The symbols move the nodes like this.
Nol w Tol
Nol o Puf
Nol x Mis
Tol w Puf
Tol o Dus
Tol x Pon
Pem w Kat
Pem o Til
Pem x Nes
Kat w Til
Kat o Tes
Kat x Soz
Duv w Mev
Duv o Bek
Duv x Led
Keb w Dom
Keb o Pel
Keb x Dus
Led w Gev
Led o Mif
Led x Til
Puf w Dus
Puf o Gur
Puf x Noz
Ded w Pem
Ded o Kat
Ded x Pel
Pel w Nes
Pel o Soz
Pel x Gek
Dus w Gur
Dus o Gek
Dus x Nol
Til w Tes
Til o Rof
Til x Ded
Dom w Pel
Dom o Nes
Dom x Gur
Noz w Nol
Noz o Tol
Noz x Rak
Gek w Keb
Gek o Dom
Gek x Puf
Sez w Tif
Sez o Loz
Sez x Bek
Tif w Loz
Tif o Sab
Tif x Dod
Rof w Led
Rof o Gev
Rof x Kat
Loz w Sab
Loz o Nit
Loz x Sir
Mis w Pon
Mis o Noz
Mis x Fik
Soz w Ded
Soz o Pem
Soz x Dom
Mev w Bek
Mev o Dod
Mev x Gev
Nit w Buv
Nit o Fik
Nit x Tif
Gur w Gek
Gur o Keb
Gur x Tol
Fik w Dal
Fik o Rak
Fik x Sab
Dal w Rak
Dal o Mis
Dal x Nit
Tes w Rof
Tes o Led
Tes x Pem
Bek w Dod
Bek o Sir
Bek x Mif
Dod w Sir
Dod o Sez
Dod x Duv
Mif w Duv
Mif o Mev
Mif x Rof
Sir w Sez
Sir o Tif
Sir x Mev
Buv w Fik
Buv o Dal
Buv x Loz
Gev w Mif
Gev o Duv
Gev x Tes
Rak w Mis
Rak o Pon
Rak x Buv
Pon w Noz
Pon o Nol
Pon x Dal
Sab w Nit
Sab o Buv
Sab x Sez
Nes w Soz
Nes o Ded
Nes x Keb

Which node is each row?
-77 -11 -33 -15 90 -19 41 38 -134 -27 -2 40; node Fik
-11 99 -103 -9 -32 22 -59 7 5 -65 33 16; node Bek
47 64 -111 -40 0 21 -2 -14 -58 -3 86 58; node Sir
-67 -93 43 -7 -61 43 43 -17 51 -46 -34 -71; node Keb
14 37 72 -7 102 63 -22 29 -21 27 -99 -75; node Mis
-31 -27 8 -11 114 -24 -16 21 -113 7 3 0; node Dal
-73 25 -33 -11 93 -23 31 26 -119 -3 20 34; node Fik
-37 -85 36 56 -61 -8 -9 -31 3 -108 14 -17; node Pel
21 34 31 -5 45 -62 -3 -5 46 -7 103 65; node Led
13 103 -83 -14 -23 24 -34 -15 -44 -55 69 58; node Dod
33 42 -10 -70 38 -77 -25 -6 73 34 93 13; node Gev
35 -90 47 39 -1 -21 -50 -68 -20 -93 28 56; node Nes
34 36 -6 -64 53 -77 -8 -15 96 24 86 22; node Gev
71 -46 78 -51 -26 -6 -8 -118 51 30 -4 40; node Ded
80 -60 83 -54 -38 -21 -1 -107 40 26 -11 24; node Ded
-28 39 54 -18 54 89 13 18 7 -2 -131 -49; node Pon
-15 34 65 4 54 78 13 6 8 27 -102 -80; node Pon
13 49 -56 -81 -22 -46 -78 26 83 19 -5 -69; node Duv
5 35 59 11 40 64 3 0 -12 11 -106 -62; node Pon
18 5 48 -13 101 54 -19 16 -45 36 -82 -66; node Mis
-3 96 -92 -13 -42 14 -61 31 24 -46 39 23; node Bek
-40 -107 47 47 -42 -21 -30 -41 -15 -105 44 -7; node Pel
22 5 -65 -35 -30 0 -12 85 -35 104 -44 -12; node Loz
66 17 -67 -39 10 30 -28 98 -46 97 -53 -10; node Loz
31 15 57 -23 -110 -71 -6 -60 72 36 -69 11; node Kat
-19 38 -56 -46 -26 11 -21 115 -33 62 -86 9; node Sab
58 47 -108 -30 -6 16 -21 -25 -57 -4 87 67; node Sir
-14 80 -79 -10 -35 -12 -83 35 59 -27 11 -38; node Mev
-89 63 -52 -35 -11 15 2 86 -52 5 -55 31; node Nit
2 48 17 -7 29 -99 5 -20 59 -1 105 71; node Led
7 -10 35 -5 130 5 -29 31 -57 43 -36 -41; node Rak
-48 48 7 43 -1 88 59 -11 -23 -13 -86 -34; node Noz

Complete each set of four: the symbols that take the first to the second take the third to the fourth, perhaps in another order.
Answers are names.
45 9 -73 -70 -10 -2 -33 88 -42 101 -60 -12
: -84 42 -53 -37 -18 22 39 102 -62 -9 -66 54
:: 39 52 1 -56 35 -87 2 -6 69 29 108 16
: Duv

-48 -105 45 42 -42 1 -22 -37 -24 -103 22 -19
: -62 -79 24 -22 -50 58 41 -3 59 -49 -28 -73
:: 78 -62 74 -76 -26 -18 -22 -94 36 16 12 59
: Nes

37 -77 67 62 60 56 49 31 -10 35 36 -10
: -65 25 -9 94 24 69 77 -36 -42 -29 -35 -31
:: 82 -57 91 -78 -34 4 -39 -82 46 9 -5 48
: Pel

-13 39 -2 49 -5 -95 6 4 53 -44 68 103
: 3 18 11 -16 -128 -61 -10 -57 67 32 -53 1
:: -29 53 23 46 -19 -85 -13 -8 52 -28 80 93
: Kat

27 -33 74 -65 -72 -29 -10 -88 73 34 -51 5
: -32 36 6 40 -101 -89 -19 -38 64 -14 -33 18
:: 87 -61 92 -63 -37 -14 3 -76 44 16 -12 44
: Kat

34 -7 72 -71 -79 -58 6 -95 75 54 -46 -1
: 29 -102 71 36 -9 -18 -59 -73 -25 -85 42 42
:: 103 8 -85 -64 19 0 -1 -5 -60 48 70 24
: Bek

55 34 -18 -63 34 -68 -78 -4 96 39 55 -66
: 46 26 6 -62 41 -91 -9 4 89 22 89 13
:: 33 39 0 -74 35 -100 -5 -18 86 17 81 7
: Led

4 17 66 -6 97 36 -30 11 -13 48 -86 -71
: -14 -36 1 -21 132 -32 -5 24 -92 14 -7 9
:: 62 -89 81 4 -17 -16 -37 -75 13 -32 33 66
: Pel

-70 35 21 29 25 82 64 -20 -25 -14 -79 -56
: -102 15 -29 -22 27 -12 34 60 -103 -37 -3 21
:: 38 -79 51 97 66 40 71 12 1 36 50 -15
: Mis

-81 -82 15 11 -82 6 -2 -31 32 -100 -25 -55
: -8 -39 -14 138 33 43 70 -51 -34 -29 10 -11
:: -38 -16 -1 130 32 37 80 -49 -58 -19 24 -6
: Dal

34 24 -74 -43 -20 9 -40 88 -37 93 -62 3
: -30 30 -60 -37 -17 14 -12 115 -36 37 -81 23
:: 20 29 28 -14 24 -85 1 3 50 1 133 88
: Gev

86 -88 80 -38 -5 -17 -42 -88 -8 -45 18 60
: 60 -14 59 -71 -60 -23 -4 -88 62 31 -58 1
:: 4 101 -97 1 -41 24 -63 1 22 -71 30 9
: Sir

19 15 59 9 118 62 -9 27 -36 48 -60 -65
: -38 56 40 37 6 93 66 -25 -31 12 -85 -45
:: -74 6 -27 -8 93 -25 23 33 -92 -25 24 22
: Rak

30 25 68 -27 101 56 -28 25 -22 52 -72 -47
: -38 67 39 48 11 91 41 -21 -36 -14 -106 -56
:: 32 32 49 6 110 49 -19 39 -25 30 -68 -35
: Noz

36 48 -4 -57 42 -76 -2 -28 79 25 102 7
: 12 88 -74 -21 -39 7 -87 16 59 -42 25 -39
:: 36 39 -17 -86 34 -87 0 -8 74 36 100 12
: Mev

11 87 -75 -10 -45 -9 -89 30 52 -37 -2 -54
: 37 37 -50 -90 26 -54 -43 -6 101 35 64 -39
:: -28 -51 -5 148 30 36 74 -32 -48 -3 11 -17
: Noz

-42 53 18 33 29 92 65 -28 -18 4 -84 -43
: 41 -84 66 75 58 45 67 15 16 31 40 -20
:: 71 4 -95 -39 40 -18 -12 -2 -66 77 70 21
: Nit

89 -38 94 -62 -18 -3 -14 -96 44 -9 -17 55
: 69 -98 100 -23 -5 3 -35 -93 13 -35 29 64
:: 50 -74 77 -12 -11 -11 -21 -74 7 -47 36 57
: Nes

-48 54 27 45 20 76 60 -23 4 -29 -102 -56
: -20 -21 -7 112 42 39 72 -40 -52 -5 4 -30
:: -2 103 -96 12 -51 31 -59 21 9 -61 18 -10
: Sir

40 -19 61 -78 -63 -46 -2 -85 69 51 -41 4
: -46 35 0 27 -96 -89 -8 -25 43 -5 -42 10
:: -64 -9 -21 -28 76 -23 26 16 -116 -25 4 31
: Rak

-16 -17 2 -11 134 -15 -10 29 -118 8 9 -4
: -80 50 -52 -24 -29 7 15 96 -63 4 -61 33
:: 86 -76 92 -76 -36 -22 -23 -95 52 16 -1 38
: Pel

-18 52 50 22 40 66 12 2 -8 7 -104 -69
: 39 -8 27 -5 148 10 -29 26 -85 45 -41 -54
:: 71 -62 87 -24 -18 -23 -30 -70 5 -39 33 57
: Pel

-49 -94 28 44 -50 -10 -13 -43 -3 -105 8 -9
: 60 -69 87 -9 6 -17 -39 -88 0 -41 15 54
:: -76 14 -11 -29 107 -31 37 20 -115 -8 -5 32
: Rak

21 -109 85 4 30 71 50 35 59 32 7 -63
: 68 -87 44 71 50 43 64 22 15 36 41 -23
:: 60 -14 70 -59 -58 -28 -19 -93 62 40 -57 7
: Ded

-74 -16 -15 -28 93 -15 16 27 -121 -22 -12 29
: -15 54 33 14 50 94 1 2 1 44 -105 -57
:: -100 52 -26 -40 16 4 30 56 -110 -33 -13 40
: Mis

43 -91 65 58 67 51 48 12 6 32 52 -20
: -46 28 4 101 -8 53 85 -71 -35 -10 -33 -34
:: -25 -25 -9 128 50 38 73 -55 -60 -15 15 -9
: Pon

14 91 -100 -10 -31 34 -29 -9 -34 -47 66 59
: -29 96 -79 -3 -34 2 -95 32 52 -34 16 -41
:: 17 12 43 5 -111 -68 -8 -66 80 30 -48 4
: Ded

-18 -5 4 -23 134 -19 2 8 -112 -1 -5 -6
: 22 10 42 -18 137 -2 -25 21 -75 18 -38 -32
:: -32 34 -58 -57 -24 27 -7 113 -53 69 -80 -9
: Nit

-73 0 -34 -21 98 -16 35 21 -117 -31 -5 36
: -23 43 -49 -47 -42 15 -34 149 -36 51 -95 22
:: -26 47 14 23 -106 -77 -9 -33 50 2 -53 26
: Ded

0 100 -114 -1 -37 26 -79 22 1 -65 26 17
: 0 93 -107 -32 -16 44 -29 -1 -29 -55 65 40
:: -10 29 -55 -27 -22 24 -5 129 -45 57 -89 43
: Nit

